Below are the code and all the weights of a small trained network. Each question names an input and a class and asks about switching units off, where a switched-off unit gives its printed mean instead of its output.

import numpy as np


def w(rows, s, z=0):
    codes = np.array(rows[::2]) - 128.0
    scale = np.full(codes.shape[1], s)
    scale[-1] = z or s
    return codes * scale


def norm(h):
    return h / np.sqrt((h * h).mean(-1, keepdims=True) + 1e-5)


def f(y):
    return np.maximum(y, 0)


def log_softmax(a):
    a = a - a.max(-1, keepdims=True)
    return a - np.log(np.exp(a).sum(-1, keepdims=True))


def net(x, mask):
    res = np.array(x, float).reshape(1, 6) / 4 @ E
    u = 0
    for l in range(4):
        y = f(norm(res) @ A[l][:, :-1].T + A[l][:, -1])
        res = res + np.where(mask[u : u + 7], y, B[l][:, -1]) @ B[l][:, :-1]
        u += 7
    return log_softmax(norm(res)[-1] @ U[:, :-1].T + U[:, -1])


A, B = {}, {}
E = w([
[184,137,71,155,189,76],'x0',
[65,34,196,53,47,187],'x1',
[184,28,113,66,126,187],'x2',
[220,152,163,247,85,178],'x3',
[112,119,146,149,35,154],'x4',
[254,146,32,48,183,132],'x5',
],0.0062)
A[0] = w([
[228,158,107,93,202,96,55],'L0N0',
[62,173,110,66,166,77,50],'L0N1',
[161,96,111,145,102,96,1],'L0N2',
[155,147,164,228,100,152,34],'L0N3',
[165,10,146,43,71,170,33],'L0N4',
[176,129,182,202,103,122,101],'L0N5',
[206,103,30,118,249,138,21],'L0N6',
],0.012,0.0022)
B[0] = w([
[238,146,150,65,160,89,234],'L0N0',
[23,187,27,105,124,101,198],'L0N1',
[76,118,168,114,135,80,139],'L0N2',
[110,165,223,171,112,152,214],'L0N3',
[139,34,71,113,92,195,252],'L0N4',
[139,196,143,175,69,136,204],'L0N5',
[206,95,195,118,212,4,254],'L0N6',
],0.014,0.0082)
A[1] = w([
[113,75,104,76,102,192,79],'L1N0',
[120,89,129,113,139,210,128],'L1N1',
[137,125,119,153,133,222,93],'L1N2',
[107,105,139,94,103,188,4],'L1N3',
[117,84,120,130,107,149,58],'L1N4',
[124,8,92,130,101,169,71],'L1N5',
[127,69,121,93,100,159,81],'L1N6',
],0.015,0.0036)
B[1] = w([
[155,99,121,113,22,125,227],'L1N0',
[123,85,120,111,132,159,200],'L1N1',
[93,97,119,133,185,96,184],'L1N2',
[211,143,100,104,133,92,182],'L1N3',
[133,85,135,87,102,163,175],'L1N4',
[142,63,99,79,4,152,254],'L1N5',
[144,96,105,77,95,212,206],'L1N6',
],0.014,0.0087)
A[2] = w([
[88,76,129,167,124,119,17],'L2N0',
[145,165,143,99,137,144,84],'L2N1',
[243,128,125,115,254,74,94],'L2N2',
[144,169,186,129,33,149,193],'L2N3',
[85,153,141,101,200,188,2],'L2N4',
[136,143,215,237,135,208,48],'L2N5',
[253,87,142,67,242,68,38],'L2N6',
],0.013,0.001)
B[2] = w([
[160,156,57,102,152,108,138],'L2N0',
[122,101,112,139,123,110,141],'L2N1',
[180,137,182,65,191,44,239],'L2N2',
[169,135,67,181,137,133,207],'L2N3',
[116,99,109,131,128,133,133],'L2N4',
[113,138,161,225,146,190,199],'L2N5',
[185,159,255,66,146,55,249],'L2N6',
],0.021,0.013)
A[3] = w([
[157,91,109,87,100,144,92],'L3N0',
[108,52,173,86,113,175,72],'L3N1',
[96,79,206,99,122,145,103],'L3N2',
[8,119,104,105,152,121,1],'L3N3',
[54,114,190,136,83,98,152],'L3N4',
[133,64,140,78,116,181,27],'L3N5',
[93,129,191,89,128,193,51],'L3N6',
],0.013,0.002)
B[3] = w([
[112,28,130,173,133,75,252],'L3N0',
[163,98,89,130,46,138,238],'L3N1',
[152,169,3,162,230,119,188],'L3N2',
[43,144,144,58,175,197,198],'L3N3',
[201,143,47,98,188,138,159],'L3N4',
[139,61,101,139,57,109,253],'L3N5',
[126,98,80,148,152,99,134],'L3N6',
],0.014,0.005)
U = w([
[146,19,67,80,52,153,131],'0',
[119,167,148,240,149,174,121],'1',
[4,169,62,59,185,141,6],'2',
[195,141,198,61,199,37,214],'3',
],0.014,0.0022)

Each question gives the input, the list of numbers given to net, and the class t.
The units are the neurons (one row each of A and B). Each row of codes is followed by its name. A weight is (code - 128) times the scale printed after its matrix; where a second scale follows, it is the last column's (A, B and U).
mask holds one flag per neuron, layer by layer. A switched-off neuron (its flag False) gives its mean, the last column of its row in B, instead of its output. The means were averaged over made-up inputs and are rounded, as every weight is.
A unit's drop is (log p(t) with every unit on - log p(t) with that unit switched off) / (log p(t) with every unit on - log p(t) with every unit switched off).
The circuit of an input: a set's keep is (log p(t) with only the set's units on - log p(t) with every unit switched off) / (log p(t) with every unit on - log p(t) with every unit switched off). Starting from the 12 units with the biggest drops (on a tie, the unit counted first), units are removed one at a time, each time the one whose removal leaves the highest keep (on an exact tie, the one counted first), for as long as the keep stays at least 0.8.
units of the circuit, in order: the units of the circuit, biggest drop first
k most important neurons: the k neurons with the biggest drops, biggest first
k most important neurons of layer l: the k neurons of layer l with the biggest drops, biggest first
drop of u: that unit's drop, to one decimal
input [2,-1,6,3,0,-4], class 1: 2 most important neurons : (L0N5; L0N3)
input [-6,7,5,1,-8,7], class 0: units of the circuit, in order : (L0N4)
input [8,-2,-6,-8,0,-3], class 2: units of the circuit, in order : (L0N1; L2N6)
input [7,-6,1,3,0,-6], class 1: 3 most important neurons : (L0N3; L0N5; L2N5)
input [6,0,-7,5,0,1], class 1: 3 most important neurons : (L0N3; L0N5; L0N6)
input [0,-5,-5,-2,-7,-5], class 2: 2 most important neurons of layer 0 : (L0N6; L0N1)
input [8,5,-8,1,7,5], class 1: 3 most important neurons : (L0N6; L1N3; L1N2)
input [-3,4,-7,1,5,5], class 1: 3 most important neurons : (L0N4; L0N6; L1N5)
input [8,1,-7,-3,-8,-5], class 2: 2 most important neurons : (L0N1; L0N6)
input [-6,4,0,6,8,-5], class 1: 2 most important neurons : (L0N3; L0N5)
input [-4,-6,3,-5,-7,-6], class 2: drop of L0N1 : 0.3
input [2,-4,4,-7,4,-6], class 2: drop of L0N4 : 0.2
input [4,5,-1,-6,5,7], class 0: drop of L0N4 : 2.3
input [0,0,-7,-5,7,-6], class 2: most important neuron : (L2N6)
